Each row is shifted at random along 5 fixed directions that mean nothing.
Known rows, with every step that occurs:
fisab-komos-revever-fasos-rezo-nolilo-datu-gelag: [ -17   68 -133  167  134  -93 -248   -5 -188    7   74  -16  -51  -55
  279 -109  107  -47   80 -247  140   39 -133   76  -75  -44 -189   64
    6  170 -147    5  134   34  186 -167 -163  -69   13  -23  103  218
  206  -52   76   24  122 -156  147  131 -291   40  -91  118  113   54
  -39  -56   22  -35  150  -84   16  -79]
datu-gelag-komos-rezo-fasos-nolilo: [   6   46   -7   58  -42  -92  -11   56  -91   33   32   75  -71 -106
  264  -27   44 -104  108  -75  135   38  -97  -75  -35   98  -70 -121
  -64  118 -194   69  -29   -6   47  -30  -28 -135    2  -18  120  125
  188  -74   77  -16   32 -173  -50 -104  -12  -40  -71   58  145  143
  106   36  -36  108   31  -67 -140  -72]
fisab-komos-dokugem-rezo: [  -3  136   94   75   38 -119   65  -52   37  -92   55   14  -52  -36
  263 -102   36  -88  -64  -61   14   68   29   79   19   39 -127    9
   57  142   41    3   52  -15  130  -56    4  125  240  -35   88   45
    2 -115   17  -41   81  212   25  -43   19   -4  -75   39    6  200
   52 -112   59  -68  270  -57  223  -20]
fisab-revever-komos-dokugem-rezo-nolilo-datu-gelag: [  17  167  -62  207  -65 -125  -38   46   29  -93   90  -79    6   37
  258 -113  238   65  -56 -314   44  124 -100  131 -193 -178 -242   -7
  167  115  -80   36   91   14  195  -47   19  137  195    7   94  -56
   69 -187   59   -1   83  121  -24   29 -233  -51  -50  -63   48  100
  -16   81   57 -233  291   65  302  -57]
fasos-fisab-nolilo-datu-rezo-revever: [ -89    6  -71   -4  -81  131  -70  -36  -71 -104  -38   38   35  -51
 -207   86   93  -15   93 -200  179   57 -116    0   36    4  111  -16
  -20  147 -176   77  -33    9   34   16   14  -75  -22  -96   -1 -153
  150  134   99   60 -104  -88  -55  -33   73  -61   38   20  172   79
   46  245   -8   78   40  -44  219  -28]
fasos-datu-nolilo-rezo-revever-komos-dokugem: [-140   11  -78   22    5    6 -121  -45 -101 -106   34  121  -47   -7
  -14   -7   96  -97   43  -44  114   69 -247   65   27  127  -68   72
  -95   68  -85   11  116   91  126  -30 -194  -21  106    9   22   40
  -49  -25   -9  -57   15    0  157   31  -20   -3  -60   56   85  136
   45   11   82  130  176 -169   23   17]
gelag-komos-dokugem-revever-fasos-fisab-nolilo-rezo: [-152  137  -50 -126 -219  -41  158  -37  -24  -97  -61   -2  186  130
  265  281  288 -121  -52  -65  -34  -18 -121   11  203   65  -11   27
   63  244   80    0 -281 -144  -28  177  240  176  130    6   60 -269
 -146   -2   49  191  -18  -97  -28 -151 -146  -91  -17  101   25  275
  140  193   75   30  393   82  372  -24]
fasos-fisab-revever-komos-dokugem-rezo-nolilo-gelag-datu: [ -81   77   40   54  -85   16 -133  -56 -109 -179  105   54  -65 -112
  119  -10  101  -69   54  -67  209  139 -194   88  -43   40   -4   -1
  -27  -31 -131   87   78   13  174   16  -32  -87  -30 -166    8  -15
  158    2  -96    4   28  104  -62   32  -72  -66  -53   98  104   34
  104  126   14   85  200 -159  326   14]
rezo-fasos-fisab-gelag-datu-nolilo-revever: [  44  100  -56    7 -136   20    1    2 -194  -31   56  -43   40   54
  -90   -2  147   10  -67  -54   85   30 -134  123   27 -113   30   54
  -47  174  -33  -28   20   52   57  -92  -22   82  -83  -90   52  -93
   98  152  -10   79   19 -221 -106   66 -172  -77 -126  212   45    9
  -11  -42  101  -32 -157   41   25  -23]
fasos-fisab-nolilo-gelag-datu-rezo: [ -68   16  205   43   68  171 -166   44  -15  -87   81   48 -143 -293
 -131  -39  -49  -71   88   29  162  -69 -105 -153   86  107  220  -14
 -122  -47 -233   14   90   55    4 -131  -95 -191 -348 -181   -5  170
  355   66  -97  -89  -64  -59  -89   39   83  -87   82  152   80  -14
   16  114   20   78  -64 -135  206   38]
komos-rezo-nolilo-fasos-datu-gelag-fisab-revever-dokugem: [  92   52   98   46   42  -67 -139  -48  -79 -141  100   40  -91  -23
   -8  -62  116 -112  -46  -12  149   39 -104   93   46   20  -92  -60
   19  135 -106   28   13  -96  151  -81  -87 -158  133   77   32   33
  -37   30   13  -35    3 -144   41   82  -74   25  -51  234  249   61
  132   -6   96   36   10 -140  292  -75]
fasos-fisab-revever-komos-dokugem-rezo-nolilo: [-251   20   -6  -97  -20  144 -195  -68 -118 -187   26   82   61 -100
  268  200  154 -121   12  150  -38  -84 -142   43  145  162   61   46
  -15   73   96  -77  -30  -38   74  -56  -11   -5  189  -74  -13  -37
   19   -4 -146  -15  143  229   56  248  -56   27  113  195   33  196
  131   77  148   56  320  -86  184  -61]
gelag-fisab-nolilo-datu-rezo-dokugem: [ -33  -18    3   -8  -34    5  -83  -73  -98  -89  -62  148  -32   17
 -344   79  -22  -94  131   25  270  111    6  -54   80  182   61  -69
  -73  -36 -301  130  -73  -73   91  -23  -20 -161   91   20   -1  142
   72  166   36  -21 -203   35 -150 -131  252   25   11   76  340  134
  125  127  -59  216  299 -214  208   21]
revever-fasos-nolilo-datu-gelag: [ -31    9 -136  109  -83   -2 -228   74 -172  190   75   38   14   46
  -55  -75   95   80  101 -292   52  -57 -147   49 -130  -21  -76   84
  -73   23 -179  -27   40   46    4 -202 -107    9  -32  -13   33  104
  156   71   43  -36   31 -113  -36   50 -261   21  -46   50  -82  -79
  -30   42   26  -54  -33   -6 -214  -32]
komos-revever-fasos-datu-nolilo: [   2   -7  133   34  -68   84 -233  -31  -69  -22  152   62 -149  -73
 -230 -126  -28 -111  -47   97   49  -33 -333   53   67   69  -12   36
  -94  163  -87   -1  105   60   51 -152 -228    8 -106  -77  138  169
   71   64  -23  -72   33 -234   50  101 -175  -20  -69  237  -34  -84
   34 -168  100   68 -133 -130  -44  -57]
komos-dokugem-revever-fasos-rezo: [ -71  130   13   16 -177  -53 -103  -52   -5  -55   -5   65  -45   -3
 -109  -20   40 -113    1  -14   91  105 -104  108  -10   59  -73   56
  -35  199   20   37  -14 -142  103   90  -65  121   95  -42   24 -127
  -67   43   12    7  -11    5   77  -44 -106  -43  -38   17  -21   16
   18   41  -51  126  262  -90  -21   -4]
nolilo-datu-gelag-fisab-komos-revever-dokugem-rezo: [  31    4 -150  104   72  -70  -18  -14  -80    9    0  -23   60   94
  154   37  225  -30   64 -278  125   87 -117   50 -114  -56  -95   10
   27  119 -222   65  -53  -30  128  -60   37 -105  171   55  -39   59
   86  -13    0    6   -5   77   -7   -1  -76  -47  -91   99  250  164
   50  100  -31  -30  186  -83  477  -57]
gelag-komos-rezo-nolilo: [-207  -50 -243 -176  146  -40  -14  -25 -157  -42 -174  110  224  -35
  593  365  182 -137  149  -96  -28 -131  -19 -120  177  182    9   -8
  -23  -23   47  -39 -249  -21    9  109  167 -106  150  162  -24  145
 -103   15   -1  109   59   -2  151   45  -33  114   93  150  233  272
  131  193   27  141  420   38   96  -68]
fisab-revever-komos-dokugem-rezo-nolilo-fasos-datu: [-247   63 -264  -22   36   -2 -298  -20 -294  -91  -25  145   95  -48
  245  198   96   -9  252 -142  167   31  -66   11  -39  231  -34   91
  -93 -104  -87   51  -48  -78  182  218  -20  -36  248   58  -81   75
    5  131   23  -33   30  176  139   62 -271   96   79  -54  105   22
   50  171  -15  183  621 -151  160  -89]
nolilo-rezo-fasos-datu-gelag-komos-dokugem-revever: [ -58  120  180  -67  -52   32  -88  -47 -139 -147   98  222  -82  -81
  183   48  -18 -196  -80   -1    1  -82 -167    3  143  211   69   35
 -164  147   19 -113   34  -20  141  -77 -140  -29  222   60   40   76
   74  -79 -200  -50  105   -6  264   97  -74  -63 -102  357    5  233
   69 -114  199  169  261 -226  -14  -29]
fisab-nolilo-fasos-datu-gelag: [  89  105   38  105  -17  -97  -73   38 -140   15  116   -2  -61   20
    5 -117   26   76   49 -172  147   38   24   -2  -58    6  -41  -28
   16   15 -161   50   94   11   -8  -10  -86  -13  -32   10   39  -28
  124   55  126    2  -68 -238  -97  -93 -100   -4  -99  -54   -2  -75
   26   -4   44  -40   17  -64  123  -41]
gelag-komos-dokugem-revever-fasos-rezo: [-140  140   48   -3   -7  -23 -129  -43  -50  -92   13   77  -40  -58
  285   22   50 -204  -87   26 -138  -55  -95   63  122  111  -60  158
  -38  295  149 -113   -4  -47  159  -80  -51   70   92    9   59  179
  -19 -103 -110   -2  167  120  199  157 -166   18  -37  253  -13  241
   18  -80  110    7  369  -26   18    2]
dokugem-revever-fasos-fisab: [ -55   31 -135   46  -99   38 -138  -60 -199   28   53  -63   34   42
  -91  -71   82   41  -36  -86  -45   54 -187  222    4 -124 -139  181
  -11  202   62  -29   67  -24   76 -135  -14  111  -49 -111    4 -234
  -31   78  -20   54   60  -58   22  107 -293  -31  -45  134 -113   16
    7    0   24  -62 -106   65   89  -48]
dokugem-rezo-revever-fasos-nolilo-datu-gelag-komos: [ 100   81   24  218 -233 -112  -66   12  -21  -24  152   -1 -220  -61
 -241 -250  -14  -17   -5 -300  182  241 -397   70 -212  -49 -169  -48
  -12  258 -279  145  111    8  191 -140  -44   54  130 -153  192   82
  167  -83  106    1  -38 -146  -39 -178 -130 -126 -182    5  -15   69
   68   10  -62  -29  110  -85   52  -49]
rezo-dokugem-revever-komos: [  22   71  172 -113 -148  -42   83 -156  104 -175   44   48  -35   68
   59  131   57 -140 -234   74 -154  -36 -293  103   95   33   46   -8
   54  196  308  -69  -37  -65  197 -145   55   83  332  -16   46 -133
 -184 -158 -179   31   90  143  127  111  -16 -100  -46  203  -60  260
  162  -98  220  -27  278  -49   46   43]
dokugem-revever-fasos-fisab-komos-rezo-nolilo-datu-gelag: [   8   61   86   74    4   57 -247  -54 -178  -47  149   41 -112 -216
  105 -121   33  -61   -9 -167   96  -15 -356  101    9   -7  -81   49
  -51  192  -84  -20  145   26  166 -319 -168  -39  -17 -116  120   71
  160  -29 -102  -25  111  -84   70  197 -230  -59  -20  271   -5  117
   82  -17   97   26    3 -131   57  -90]
nolilo-revever-dokugem-rezo-fasos-datu-gelag: [ -34   48  -71   29 -115  -91 -102  -35 -131 -105   54  108  -64   70
 -141    8   79  -83   24  -24  111   93 -142   85  -48   81   32   15
  -87  140  -88   28   27  -77  182 -103  -80    5  308   46  -73  -81
   22  105  -58   -6   33  -11  127  -12 -119   -2 -100  106   88  -36
   60  -21   -2  145  323 -212  128  -48]
revever-fasos-fisab-gelag-nolilo-rezo: [-106   -7  -43  -86 -140   10   -8    8  -84  -30  -12  -81   92   27
   57  140  199  -29  -17  111   45  -77 -132  -11  143   26   38   25
  -31  135  -40  -46 -120  -63  -34  -66   70  111 -190  -80   19 -183
  -26  101   22   81  -32 -267  -44  -52 -144  -24   -7  103   25   18
   47   76   46   15  -75   39  168   -6]
datu-nolilo-gelag-fasos-fisab-revever-komos-dokugem: [ -25  114    4   98   38  116 -217   84  -69   10  121  -33   39  -94
  273 -109  218   -3  -91  -23 -100 -104  -64  114   30  -35  -80  213
    1  147   61 -146   96  104   37 -119 -150   31 -199  -86   37   50
  111 -157  -67  -52  173   60   47  291 -281  -13  -12  166  -24  107
  -50  -45  228 -206  -90   79  107   58]
fasos-fisab-nolilo-rezo-dokugem-revever: [ -43   87   89  -12 -184   24  128  -76   50 -194   23  -37   33   83
 -156   88  189  -50 -151   35  -51   35 -112   89  159  -95  -20   13
  107  160   99  -16  -48 -144   18  -76  124  142  210  -75   47 -419
  -68  -23    2  133  -54  -50  -86  -80   -8 -136  -14  102  -32  175
  101   90  119 -115   75   39  378  -27]
fasos-nolilo-revever-komos: [-120  -44  -91 -145 -134   41   27  -85  -29  -68    1  146  -11   24
   87  184  162 -102    0  104  -18  -35 -307   45  105  164  177  -38
  -69  105   76    8 -121    8  120  -34 -105 -130  107  -46   44   62
  -22    0  -73   93  117   -4   60   23    0   10  -37   53   68  106
  161   34  109  157  249 -120 -227   31]
rezo-fasos-nolilo-gelag: [  50   55   -3   54 -187 -110  -42    2 -101   62   47   61  -36   11
 -178  -97   36   21   88 -151  241  102  -84   14 -112   55   -9  -58
  -84  -25 -164  108   -4  -34  -13   49  -64   18   45 -122   82  -65
  153   95  140   25  -51 -191  -96 -166  -63  -43 -152  -19  -26 -124
   90   12  -45  122   22 -118 -287   39]
rezo-dokugem-revever-fasos-fisab: [ -41   94  145   23 -213  128  -83   54   65  -23   48 -101   -3  -50
 -395   98   33  -22  -92   40 -123 -115 -208  -37    1  -59   51   66
   41   85   92  -44  -93 -165  -53  -94  148  193  173  -65   19 -163
  -13   90  -64  -36  -61   30 -107   60 -276 -222  162   78 -269   -7
    3   91   40 -129   70   98  165  -72]
dokugem-revever-fasos-nolilo-gelag-komos-rezo: [ -86   16 -143 -114 -134  -77  -42 -102 -138    7  -34  132   53  -50
  245  125  142 -121   53 -210   75   12 -353   68   85  126   11   39
 -127  152   12   23 -164  -57  163   48   12  -53   22  -63   61  -73
  -52  -24  -34  103   56 -126  165  -27 -212   -2 -103  192   75  181
  171  114   45  186  258  -73  -59   13]
nolilo-revever-dokugem-rezo-fasos-fisab-gelag-komos: [ -85  105 -116   61  -41  -85  -14  -17 -119 -148   -2  -59   31   87
  119   45  213  -78  -74   24  -65   44  -37  108   45  -49  -83  141
   21  327   41  -53  -12  -68  216 -154   75  143  161   -7  -26  -44
    6   14  -13   54  145   68   98   61 -239   27 -112  185  110  132
    8  -35   58  -90  341   -7  301  -39]
rezo-nolilo-datu-gelag-fasos-fisab-revever-dokugem: [  39   34   29   10 -182   75 -157   37 -113  -15   72   67   22   27
  -64  116  103   35  108 -124  224   61 -122  -29  -96   47   87  -51
   -7  -31 -234   77  -68  -77  -29   16   10 -184  103  -11  -21  -67
  120  158   52   73  -58 -119 -112   32  -54  -50   25   21  140 -116
   49  193  -28  117   58 -134  225  -15]
dokugem-revever-komos-rezo-nolilo-datu-gelag-fasos-fisab: [  35   21   93 -132 -137  119  -35  -63  -33 -100   74  126  -35 -169
  191  202  175 -132   16 -112  101  -45 -489  -42   21  107  153 -126
  -20  173  -49   74 -131  -48   83  -22   11 -137  -62  -85   54  -67
   48  -33 -104   97  -12 -143   69   -2  -42 -180   29  145  108  155
  195  213   76  181  149 -138  142  -62]
nolilo-rezo-fasos-fisab-gelag: [ -28   45   55  -20  -63   42  -43   -8 -118 -103   25   23  -44  -52
 -128   31   13  -61   29  110  164   18  -13  -35   79   62   13  -20
  -98   85 -121   12   17  -91   57    4  -19   61 -120  -96    4 -138
   99   41    4    0  -49 -163   66  -83  -49  -51  -59  105   51   25
    0    6   10  126   -8 -143  -29  -32]
datu-gelag-fasos-fisab-nolilo-rezo-revever-komos: [  57   53  -59   26  -77   48   58   69    2  -41   72 -109   46   11
  124  114  252    6  -47  -66   11  -12 -193  -13    7  -54  -15  -34
   85  241  -59   -5  -77  -38  -39   21   96  -14  -96  -65   32 -272
   52 -130   91  105  -36 -306   10  -58 -151 -166   -1  -39   42  170
   31  146  104 -109  -62   96  276  -44]
nolilo-datu-rezo-dokugem: [  -5   51  135  -25   13   79 -115  -68   32 -121   12  177  -63  -18
  -83   11  -38 -136  -99 -150  -53 -109  -30   45   91   40   85   44
  -51  139   61 -101   31   20  229 -230  -51  -41  158   67  -29  144
   60  -45 -151  -65   32  204  226  127   81    7   -4  284  114  174
    0  -28  178  -16  160 -100   11   33]
revever-fasos-fisab-gelag-nolilo-rezo-dokugem: [ -95   39   44   28 -221   17  -31  110   11  -28  -14 -129   21  -38
 -270  128  112   -2   67  154  131  -27  -93 -148   19   28   24  -23
   -7   -4 -184   52 -130 -160  -78   -2  136  145 -111  -83   27 -136
   50  165   96    0 -168 -219 -215 -194 -170 -138  101  -90  -34 -105
    0  176 -100    6   25   24  241  -32]
datu-rezo-dokugem-revever-fasos-fisab-komos: [  -7  124   61   61  -73  -40  -19 -120  -55 -111   68  -31 -101   11
  -58 -109   12 -115 -151  -41  -24   66 -143  213  114  -90 -122   82
   39  376  113  -30   73  -55  276 -267   44   53  122 -129   76 -181
   -8  -43   -8    7   57   57  121   56 -107  -80  -39  240   15  266
   60  -99  115  -98    7   17  196  -12]
fasos-fisab-revever-dokugem-rezo: [-213  -40  -85 -119  -54  123 -150 -108 -123 -153  -26   82   68   16
   53  211   91 -108   44  135   11    2  -75   77  135  120  124   83
  -84  103   57  -45  -76 -127  114  -15   59  -87  202  -72 -132 -235
  -30   90 -129   20   75  203   81  189  -20   53   71  183  116  104
   95   92   50  132  162 -118  303  -33]

Rows:
[ -90   85 -218  170  -21  -44 -144    3 -208  -41  -12  -87   51   85
 -123  -61  111   72    1 -116   -8   92   12  194  -21 -180 -318  254
   -6   98  -25  -69  132  -98  213 -148   19  173   53   -6  -61 -273
  -39   -6   14  -16   11   31  129   35 -379   -5  -58   61  -22   79
 -130   38    3 -164   82   47  233  -46]  nolilo-rezo-dokugem-revever-fasos-fisab-gelag
[  46  119  207   56 -181   59  155   54  180 -140   82 -132 -105  -86
 -163   24  163  -63  -89    7  167   88 -330  -62  -39  -84   44 -104
   42  170 -156   89    3   16   28   54   43   60 -212 -173  107  -90
   69  -57   22  -16 -107 -168 -158 -128   12 -275  -33  -13   41   97
   16  141   27  -40 -104   -8  304   26]  fasos-fisab-gelag-datu-nolilo-rezo-revever-komos-dokugem
[-143  -87   29  -59  189  101 -199  -43 -182  -49   45  127  -44 -120
  156  181   42 -184  113  106   63 -128 -214 -116   94  279  188    5
 -167  -17 -181  -53  -29   -1   50 -156 -118 -299  192   45  -85  258
  130   85 -200 -156   49  120  108  231   21   -5   53  309  161  190
  112  -25   78  189  218 -281  355  -85]  fasos-datu-gelag-fisab-komos-revever-dokugem-rezo
[ -64   44   32   20  -38  139 -191  -19 -154  -21   60    0 -117 -197
 -176  -16  -72  -27   44  -37  108    6 -310   25   32   10   75   99
 -162  167 -137  -11   80   -3  186 -146  -47  -69 -291 -175    0   28
  161  130 -112  -81  -17  -79   76  111 -196  -93   41  223   15   30
  -55   42   -9   84  -72  -60  140  -29]  dokugem-revever-fasos-fisab-gelag-datu-rezo
[  33   24   59 -139  -92   19    0  -58  -35 -100   17   92   -1   53
  -61  197   98 -101  -61   17  103  -27 -270  -37  119  162  154   20
 -116  171  -42  -61  -93  -38   85   16  -26  -53   89   20  -13 -115
 -148   50    7   15  -51 -220  233   42  -20  -14  -88  189  137  112
   24  -24  168  144  107 -157  171   53]  fisab-gelag-fasos-datu-nolilo-rezo-revever-dokugem
[ -22   55  -72  -65 -156   67  -27   62  -74   70  -90  146   60  -14
 -114  268   59   -1  194 -213  190  -52  -48 -170  -36  158  191  -42
 -115  -41 -248   56 -236  -98   48  135  111 -131   19   20  -38   26
  109  198  130  -10 -176  -49   10 -161  -11  -54   51  -54  160   14
  -42  244  -40  133  244  -74   40    1]  fisab-gelag-fasos-nolilo-datu-rezo-dokugem
[-101   42  -50  -42  -22  -39 -126   14 -182  -53  -69   98   24  -64
   75  129    7  -12  141  -32  171  -38   29  -84   46  183  108   33
 -134  -27 -129  -13  -41  -25  129   17  -43 -118   46   67  -59   93
   71  216   52  -67  -74  -52   49  -34   -3   52    6   34  199    0
   11   76    5  127  178 -108  155   15]  fisab-gelag-nolilo-fasos-datu-rezo-dokugem
[-129  103   79  -35   14  182 -174   -3  -63 -137   58   91  -52 -160
   22  112   11 -159   29    9   65  -92 -151   -8   85  113  165   32
 -129  177  -27  -27  -29  -14  193  -13   19  -92  -93  -98   -9  151
  220   82 -119  -96   46   86   67  138 -126 -102  114  251  128  108
   -5   50  100  106  102  -47  113  -40]  gelag-datu-rezo-fasos-fisab-revever-komos-dokugem
[  28   85  389  101  -48  134 -242  -15  121 -206  209   28 -162 -130
 -141  -98  110 -165 -196   86  -80 -140 -282    1   68   28   38   17
    8  379    2 -113  138  -61   75 -395 -147  127  185  -95  105   94
  241  -89 -131 -117  147  -17   43  225  -89  -89  -50  414  -11   55
   84 -166  244 -127   77 -159  253  -92]  komos-revever-dokugem-rezo-fasos-fisab-nolilo-datu-gelag
[ 108   75   83  -26  -27  -12  -47  -72 -166 -128   91  140 -139  -43
    8  -50   -6  -70  -81   10  109   32 -107   94  119   71   76   -2
  -66  177  -99  -33   70   82  229 -141 -172 -154  -96    4   66   98
   40   81   13   22   27 -204  219   45   -4   67 -157  235  197   45
  -18 -129  156   76   54 -165   88   15]  fisab-gelag-fasos-datu-rezo-nolilo-revever
[ -26   26   85   33 -201    9  -61   33  -30  -33  110   11 -124 -129
 -195  -44   28   -9    0   -6  108   34 -420  -40  -20   53   68  -22
  -95   54 -169   46   14  -61   36  -87  -83   -1  -10  -76   91  -72
   74   76  -41    5  -76 -263  -28 -100 -184 -171   13   37  -87  -75
   46   50  -32   99  -16  -85  174  -41]  dokugem-revever-fasos-datu-gelag-nolilo-rezo
[  17   87  -41  -20 -141 -103   42    9  -47   99  -18  -62   93    4
   14   28  188  -21   23  -94  216   84 -215    1    5   73  -27  -12
  -27   34 -134   78 -153  -40  -69  135    6   57    3  -75   91  -55
  -79   29   36   41  -91 -107 -148  -57  -93 -113  -41   43   36  164
  140   92  -15   96  158  -27  141   76]  datu-nolilo-gelag-fisab-komos-dokugem-revever-fasos
[ -83   51  -88  127 -196  -23 -153  116  -97  -34   48  -18  -48  -48
 -283   14   -3   45  153  -16  230  102 -117  -66 -101   34   -5  -11
  -83 -142 -308  102  -32 -132   85   81    6  -54   94    1   27  -95
  131  144   89  -37 -153 -189 -143 -132 -306 -105   97 -164   40 -181
  -63  155 -134   83   78  -52  270  -72]  fisab-revever-fasos-datu-gelag-nolilo-rezo-dokugem
[ -48   69  -36  120   -1    5 -212  -88 -144  -33   93  106 -112   10
 -151 -151  -22  -59  -94 -190  -91   14 -251  261   50  -69 -142  231
 -104  225   70 -122  173   30  333 -400  -85  -36  161  -46   39  127
   68   49 -109  -72  109   97  167  171 -200   17  -70  382   20  147
  -30 -153  162 -122   -8   26   29    4]  gelag-datu-rezo-dokugem-revever-fasos-nolilo
[  -1    9  108   63   67  -17 -121  -44  -74  -33  121   13  -84  -35
  115  -42  140 -151  -85  130   -8  -52 -238   49   73  121  -50    1
  -50  280  -58  -85   33  -52   76 -321 -120  -95  315  -55  106  179
  135  -61  -76 -105  163   16   12  205  -25  -21  -83  384  104  274
  164 -223  174  -33   62 -138  121  -70]  datu-gelag-fisab-komos-revever-dokugem-rezo-fasos-nolilo
[ -32   78  -72   12    8  -86   -2  -78  -86  -67   61  -16   48  142
  142   40  193 -124 -123 -119  -50  -52 -206  140  150  -47 -140   96
   33  225  104  -68  -36  -15  165 -128   23  120  231   26  112  -65
 -100  -56   38   68   65 -138  170   42 -309  -32 -100  244    8  210
   39 -137  210 -115  106   25  227  -60]  fisab-komos-revever-fasos-datu-nolilo-rezo-dokugem
[  31  102  390   67   36   91 -253  -80  -27 -265  253   90 -299 -210
 -177 -183  -55 -190 -181  278   12  -25 -265   61  114  187    8    1
  -23  163  -37  -27  152  -28  214 -230 -234  -36  118  -85  156  411
   81  -57 -180 -167   90  146   17  201  -36  -26  -24  355   27  141
  150 -237  233   -5  239 -253  206  -46]  gelag-fisab-revever-komos-dokugem-rezo-nolilo-fasos-datu
[-126   23    0   30   47   56 -149  -25  -73  -95   50    4  -11  -22
   40    4  164 -131  -10  166   54  -14 -189   34  154   81  -98  104
  -68  268   -2  -47   54  -71   68 -159  -97   52  115  -90   73    5
   52  -18   19    3  115  -81   99  105 -123  -10  -15  244  100  148
   69 -115  102   46   28 -102   72  -34]  datu-nolilo-rezo-fasos-fisab-komos-revever-dokugem
[ 102   90  243   41 -170   16   -7    3  121 -112  131   58 -215  -91
 -213  -55   42  -80 -125  181    6   18 -252  -13   30  100   96   -7
  -44  248  -73  -16   -2 -101  157 -174  -94   13   57 -108  104  100
   53   -9    2  -45   45  -50   42  -39  -39  -37  -95  113   29  -17
   15 -131   99  -21  168 -153  110   17]  fisab-gelag-fasos-nolilo-revever-dokugem-rezo
[  93  219  130  240  -29 -186   11   96  -37   -7  149  -67 -134  -84
  103 -215   47   40   65 -259  219  138    2  -35 -197  -22 -188  -91
  111    5 -239  140  101  -34   18   26   -2   91  205  -24  126   87
  152   12  190  -59  -66  -20 -144 -224 -108 -128  -62 -158  -80  -12
   30   21  -76 -107  229  -72  318  -93]  fisab-komos-dokugem-rezo-nolilo-fasos-datu-gelag
[-114    8 -132  -17 -184  -62  -36  107   -1  -28  -57   -5  100  -21
   41  181  215   -2   92   62   85    4 -162 -104  -56  124  103  -47
  -52   68  -95   14 -162 -141  -39   14   50   35  324   61  -34  -75
   54  133    8   44   -3 -101  -86  -68  -90  -69   80  -56  102  -42
   91  146  -87  108  299  -14  179  -44]  datu-gelag-nolilo-revever-dokugem-rezo-fasos
[  31  158   70  119  -95   44  -51   82  -72   94   86   -7   31  -44
  -64  -33  177   25  -23 -279   24  -84 -181    3 -108  -17    6   32
  -13  114 -125  -31  -58  -32  -51 -123  -44   63  298  -21  143  133
  220   77   33  -66   40   40 -191   83 -204 -177   -6  151  -93  125
   31   12  107 -121   97   23    3  -77]  rezo-fasos-nolilo-datu-gelag-fisab-komos-dokugem-revever
